Here is a tiny trained network, its code and every weight. The questions are about switching its units off for an input and a class, where a switched-off unit gives its printed mean instead of its output.

import numpy as np


def w(rows, s, z=0):
    codes = np.array(rows[::2]) - 128.0
    scale = np.full(codes.shape[1], s)
    scale[-1] = z or s
    return codes * scale


def f(y):
    return y / 2 * (1 + np.tanh(0.7978845608 * (y + 0.044715 * y**3)))


def log_softmax(a):
    a = a - a.max(-1, keepdims=True)
    return a - np.log(np.exp(a).sum(-1, keepdims=True))


def net(x, mask):
    res = np.array(x, float).reshape(1, 8) / 4 @ E
    y = f(res @ A[0][:, :-1].T + A[0][:, -1])
    res = res + np.where(mask, y, B[0][:, -1]) @ B[0][:, :-1]
    return log_softmax(res[-1] @ U[:, :-1].T + U[:, -1])


A, B = {}, {}
E = w([
[131,129,128,127,128,125],'x0',
[133,166,152,107,146,78],'x1',
[215,152,116,62,83,175],'x2',
[134,144,138,117,135,109],'x3',
[222,10,150,183,68,65],'x4',
[154,114,254,156,171,189],'x5',
[140,52,105,54,228,121],'x6',
[122,108,120,138,121,147],'x7',
],0.0063)
A[0] = w([
[114,109,213,111,118,165,58],'N0',
[93,172,154,163,23,105,22],'N1',
[44,78,131,199,158,66,93],'N2',
[161,112,165,122,80,78,140],'N3',
[85,170,118,146,148,142,39],'N4',
[93,194,154,198,43,132,105],'N5',
[170,107,128,195,132,87,26],'N6',
[164,83,160,162,100,94,31],'N7',
[148,109,98,154,76,159,239],'N8',
[188,90,134,149,85,102,242],'N9',
[80,117,127,173,134,102,8],'N10',
[103,100,115,80,185,154,60],'N11',
[156,69,140,166,92,107,24],'N12',
[137,133,43,159,129,111,87],'N13',
[110,178,184,147,34,130,29],'N14',
[81,87,84,183,125,192,160],'N15',
[104,127,76,105,81,100,55],'N16',
[154,136,199,157,190,133,62],'N17',
[122,113,103,134,130,96,3],'N18',
[116,210,139,198,51,149,78],'N19',
[94,167,125,116,136,155,34],'N20',
[136,193,104,137,120,10,142],'N21',
[92,138,140,254,195,91,132],'N22',
[183,116,130,160,135,122,21],'N23',
[106,164,114,131,165,162,25],'N24',
[79,186,143,88,132,159,78],'N25',
[129,131,197,155,144,158,53],'N26',
[62,148,174,164,83,89,108],'N27',
[113,173,83,113,103,14,139],'N28',
[85,159,111,133,144,195,57],'N29',
[144,125,198,151,152,178,55],'N30',
[115,146,72,153,126,97,31],'N31',
[83,172,129,102,128,153,34],'N32',
[138,78,157,131,107,54,74],'N33',
[143,92,128,161,106,118,110],'N34',
[147,155,228,141,153,126,102],'N35',
[38,102,127,124,137,65,65],'N36',
[67,109,140,192,218,77,119],'N37',
[129,137,77,130,106,83,28],'N38',
[196,149,129,101,103,152,88],'N39',
[87,101,65,88,88,111,75],'N40',
[192,147,132,91,99,144,60],'N41',
[105,128,69,107,78,98,58],'N42',
[41,95,159,160,123,103,71],'N43',
[183,163,135,79,107,185,119],'N44',
[173,145,131,74,107,154,114],'N45',
[67,164,128,115,109,180,62],'N46',
],0.0088,0.0054)
B[0] = w([
[201,70,63,223,121,200,140],'N0',
[213,74,84,57,199,63,157],'N1',
[174,175,168,98,68,117,188],'N2',
[68,185,99,147,110,97,174],'N3',
[193,158,87,204,90,44,129],'N4',
[145,76,189,47,147,126,204],'N5',
[125,149,38,173,115,52,133],'N6',
[112,155,33,159,188,75,145],'N7',
[46,183,135,125,138,143,227],'N8',
[50,182,117,111,161,124,255],'N9',
[244,102,33,145,43,88,116],'N10',
[179,83,102,103,192,62,142],'N11',
[124,149,51,189,199,68,145],'N12',
[139,110,95,114,149,178,147],'N13',
[210,40,90,72,201,159,154],'N14',
[69,158,178,98,111,132,174],'N15',
[190,76,101,205,100,215,139],'N16',
[103,44,106,128,126,186,147],'N17',
[230,43,66,162,98,88,108],'N18',
[136,66,136,18,195,116,191],'N19',
[155,128,2,214,125,70,124],'N20',
[62,91,156,166,141,172,190],'N21',
[153,181,131,111,82,151,197],'N22',
[159,67,16,192,84,69,116],'N23',
[152,138,42,154,159,28,122],'N24',
[98,166,54,214,117,60,159],'N25',
[153,97,40,219,89,195,140],'N26',
[128,133,180,98,119,117,163],'N27',
[94,100,141,182,142,225,203],'N28',
[58,143,61,172,160,47,141],'N29',
[203,78,59,178,120,221,149],'N30',
[234,101,40,197,98,168,123],'N31',
[116,112,13,209,162,52,131],'N32',
[113,151,70,134,199,72,155],'N33',
[108,128,96,135,151,108,147],'N34',
[77,66,85,212,162,225,169],'N35',
[173,150,168,105,88,145,150],'N36',
[193,170,156,61,51,151,193],'N37',
[224,70,52,200,106,164,127],'N38',
[147,170,138,139,37,100,145],'N39',
[195,91,155,184,180,215,152],'N40',
[209,166,113,156,61,97,136],'N41',
[185,45,93,198,114,231,146],'N42',
[173,120,146,114,66,113,145],'N43',
[144,164,195,148,62,109,167],'N44',
[167,169,185,109,60,107,150],'N45',
[92,143,81,167,175,42,144],'N46',
],0.0078,0.0058)
U = w([
[166,61,86,218,104,224,56],'0',
[84,146,143,125,125,137,254],'1',
[114,150,68,181,141,24,13],'2',
[100,143,151,121,127,144,224],'3',
[91,147,147,123,125,138,194],'4',
[102,151,155,125,132,140,187],'5',
[180,72,133,49,178,98,102],'6',
[202,179,142,126,2,113,47],'7',
],0.011,0.0071)

Each question gives the input, the list of numbers given to net, and the class t.
The units are the neurons (one row each of A and B). Each row of codes is followed by its name. A weight is (code - 128) times the scale printed after its matrix; where a second scale follows, it is the last column's (A, B and U).
mask holds one flag per neuron, in row order. A switched-off neuron (its flag False) gives its mean, the last column of its row in B, instead of its output. The means were averaged over made-up inputs and are rounded, as every weight is.
A unit's drop is (log p(t) with every unit on - log p(t) with that unit switched off) / (log p(t) with every unit on - log p(t) with every unit switched off).
The circuit of an input: a set's keep is (log p(t) with only the set's units on - log p(t) with every unit switched off) / (log p(t) with every unit on - log p(t) with every unit switched off). Starting from the 12 units with the biggest drops (on a tie, the unit counted first), units are removed one at a time, each time the one whose removal leaves the highest keep (on an exact tie, the one counted first), for as long as the keep stays at least 0.8.
circuit, biggest first: the units of the circuit, biggest drop first
unit that matters most: the unit with the biggest drop
k most important neurons: the k neurons with the biggest drops, biggest first
drop of u: that unit's drop, to one decimal
input [-5,-5,-8,-3,3,2,6,5], class 7: 2 most important neurons => (N37; N2)
input [7,-4,-2,-3,1,-7,5,-2], class 0: circuit, biggest first => (N40; N42; N16)
input [5,1,4,-3,3,-1,-8,-3], class 6: circuit, biggest first => (N1; N19)
input [3,5,8,7,-2,3,-5,-5], class 7: 3 most important neurons => (N44; N41; N39)
input [-1,6,7,2,-6,3,1,5], class 7: circuit, biggest first => (N44; N45; N9)
input [-4,5,5,-3,-7,0,-8,2], class 6: unit that matters most => N19
input [-1,6,6,8,-8,-7,4,-8], class 2: circuit, biggest first => (N25; N32)
input [-3,-1,-2,5,5,8,-8,0], class 0: 2 most important neurons => (N35; N26)
input [8,-2,3,-8,-6,8,-4,3], class 0: circuit, biggest first => (N30; N0)
input [2,1,7,-8,7,-8,-8,5], class 0: 2 most important neurons => (N42; N16)
input [-6,-8,-3,-1,7,5,-5,6], class 1: 2 most important neurons => (N15; N8)
input [3,-6,-7,3,-3,0,6,-4], class 7: 2 most important neurons => (N37; N2)
input [1,-1,5,7,-7,-5,0,-5], class 2: 2 most important neurons => (N25; N32)
input [-6,-7,-4,7,8,-7,-5,4], class 2: unit that matters most => N12
input [-5,3,-7,-7,0,7,-6,6], class 0: 3 most important neurons => (N35; N26; N30)
input [2,4,-1,-4,-7,-7,-7,2], class 0: 3 most important neurons => (N28; N42; N16)
input [-2,-1,-8,6,1,-5,-6,-7], class 7: 2 most important neurons => (N2; N22)
input [-7,6,-1,-3,3,5,-8,6], class 6: drop of N19 => 0.2
input [2,-5,-2,-3,7,3,4,0], class 2: drop of N7 => 0.1
input [-3,-5,3,8,8,-4,-1,-1], class 2: drop of N25 => 0.0
input [-2,0,-7,-1,0,-8,-5,-6], class 0: unit that matters most => N28
